Here is a tiny trained network, its code and every weight. The questions are about switching its units off for an input and a class, where a switched-off unit gives its printed mean instead of its output.

import numpy as np


def w(rows, s, z=0):
    codes = np.array(rows[::2]) - 128.0
    scale = np.full(codes.shape[1], s)
    scale[-1] = z or s
    return codes * scale


def f(y):
    return np.maximum(y, 0)


def log_softmax(a):
    a = a - a.max(-1, keepdims=True)
    return a - np.log(np.exp(a).sum(-1, keepdims=True))


def net(x, mask):
    res = np.array(x, float).reshape(1, 3) / 4 @ E
    y = f(res @ A[0][:, :-1].T + A[0][:, -1])
    res = res + np.where(mask, y, B[0][:, -1]) @ B[0][:, :-1]
    return log_softmax(res[-1] @ U[:, :-1].T + U[:, -1])


A, B = {}, {}
E = w([
[161,70,110,189,167,72,80,97,83,198,140,157],'x0',
[66,79,122,107,92,85,121,75,87,123,54,104],'x1',
[179,125,253,144,133,119,152,135,117,135,92,74],'x2',
],0.015)
A[0] = w([
[222,142,148,137,168,167,166,165,172,109,254,194,93],'N0',
[168,73,127,223,194,72,84,110,50,145,154,217,192],'N1',
[50,186,119,60,87,189,203,181,135,63,116,62,180],'N2',
[40,120,53,166,86,131,127,127,124,119,188,208,43],'N3',
[213,106,200,142,155,154,124,151,117,137,92,26,18],'N4',
[164,102,142,153,100,71,215,162,155,116,113,64,10],'N5',
[102,183,145,69,89,203,158,121,202,90,146,115,131],'N6',
[25,130,66,101,134,154,93,117,129,142,216,137,53],'N7',
[48,94,101,71,53,46,157,24,51,102,20,79,113],'N8',
[72,163,49,144,112,178,107,121,184,149,99,230,51],'N9',
],0.0068,0.0013)
B[0] = w([
[173,181,30,152,106,63,17,167,188,169,192,97,217],'N0',
[70,7,124,49,76,182,148,176,161,153,1,182,217],'N1',
[72,96,86,56,88,192,133,78,202,170,72,170,246],'N2',
[167,155,158,120,184,176,152,93,84,64,143,126,190],'N3',
[87,152,228,177,176,71,175,72,91,77,127,118,198],'N4',
[178,144,197,121,164,65,161,110,100,112,130,92,163],'N5',
[50,134,128,102,81,139,128,165,175,147,65,154,219],'N6',
[107,177,166,91,189,94,190,53,72,56,84,88,186],'N7',
[161,150,59,167,96,91,49,98,149,157,236,79,250],'N8',
[179,167,238,221,174,147,133,105,75,71,110,99,188],'N9',
],0.0077,0.015)
U = w([
[114,77,113,86,100,163,139,152,168,152,97,191,250],'0',
[165,173,70,140,106,95,48,135,147,161,246,79,104],'1',
[154,173,176,141,187,118,186,107,92,72,147,113,2],'2',
],0.011,0.00094)

Each question gives the input, the list of numbers given to net, and the class t.
The units are the neurons (one row each of A and B). Each row of codes is followed by its name. A weight is (code - 128) times the scale printed after its matrix; where a second scale follows, it is the last column's (A, B and U).
mask holds one flag per neuron, in row order. A switched-off neuron (its flag False) gives its mean, the last column of its row in B, instead of its output. The means were averaged over made-up inputs and are rounded, as every weight is.
A unit's drop is (log p(t) with every unit on - log p(t) with that unit switched off) / (log p(t) with every unit on - log p(t) with every unit switched off).
The circuit of an input: a set's keep is (log p(t) with only the set's units on - log p(t) with every unit switched off) / (log p(t) with every unit on - log p(t) with every unit switched off). Starting from all 10 units, units are removed one at a time, each time the one whose removal leaves the highest keep (on an exact tie, the one counted first), for as long as the keep stays at least 0.8.
units of the circuit, in order: the units of the circuit, biggest drop first
unit that matters most: the unit with the biggest drop
top k neurons: the k neurons with the biggest drops, biggest first
drop when u is switched off: that unit's drop, to one decimal
input [5,-2,-3], class 0: unit that matters most : N1
input [3,5,5], class 1: top 2 neurons : (N8; N7)
input [6,-2,6], class 0: top 3 neurons : (N1; N9; N7)
input [7,8,6], class 1: top 2 neurons : (N8; N2)
input [6,7,4], class 1: top 3 neurons : (N8; N2; N6)
input [-1,3,4], class 2: top 2 neurons : (N0; N4)
input [7,-3,7], class 0: top 2 neurons : (N1; N9)
input [7,-5,-6], class 0: top 2 neurons : (N1; N8)
input [2,3,2], class 1: units of the circuit, in order : (N2; N7)
input [0,0,2], class 2: top 2 neurons : (N8; N0)
input [-4,5,-5], class 1: top 3 neurons : (N8; N1; N4)
input [-6,-5,6], class 0: top 2 neurons : (N2; N8)
input [8,0,8], class 0: top 4 neurons : (N1; N9; N7; N3)
input [8,-7,-5], class 0: top 2 neurons : (N1; N8)
input [1,5,1], class 1: top neuron : (N8)
input [-1,5,-7], class 2: top 4 neurons : (N7; N0; N9; N3)
input [-3,7,0], class 1: drop when N8 is switched off : 0.9
input [0,6,-8], class 2: drop when N0 is switched off : 0.2
input [3,-2,1], class 0: drop when N8 is switched off : 1.8
input [-2,-1,-4], class 2: drop when N1 is switched off : 0.3
input [0,6,-7], class 2: unit that matters most : N7
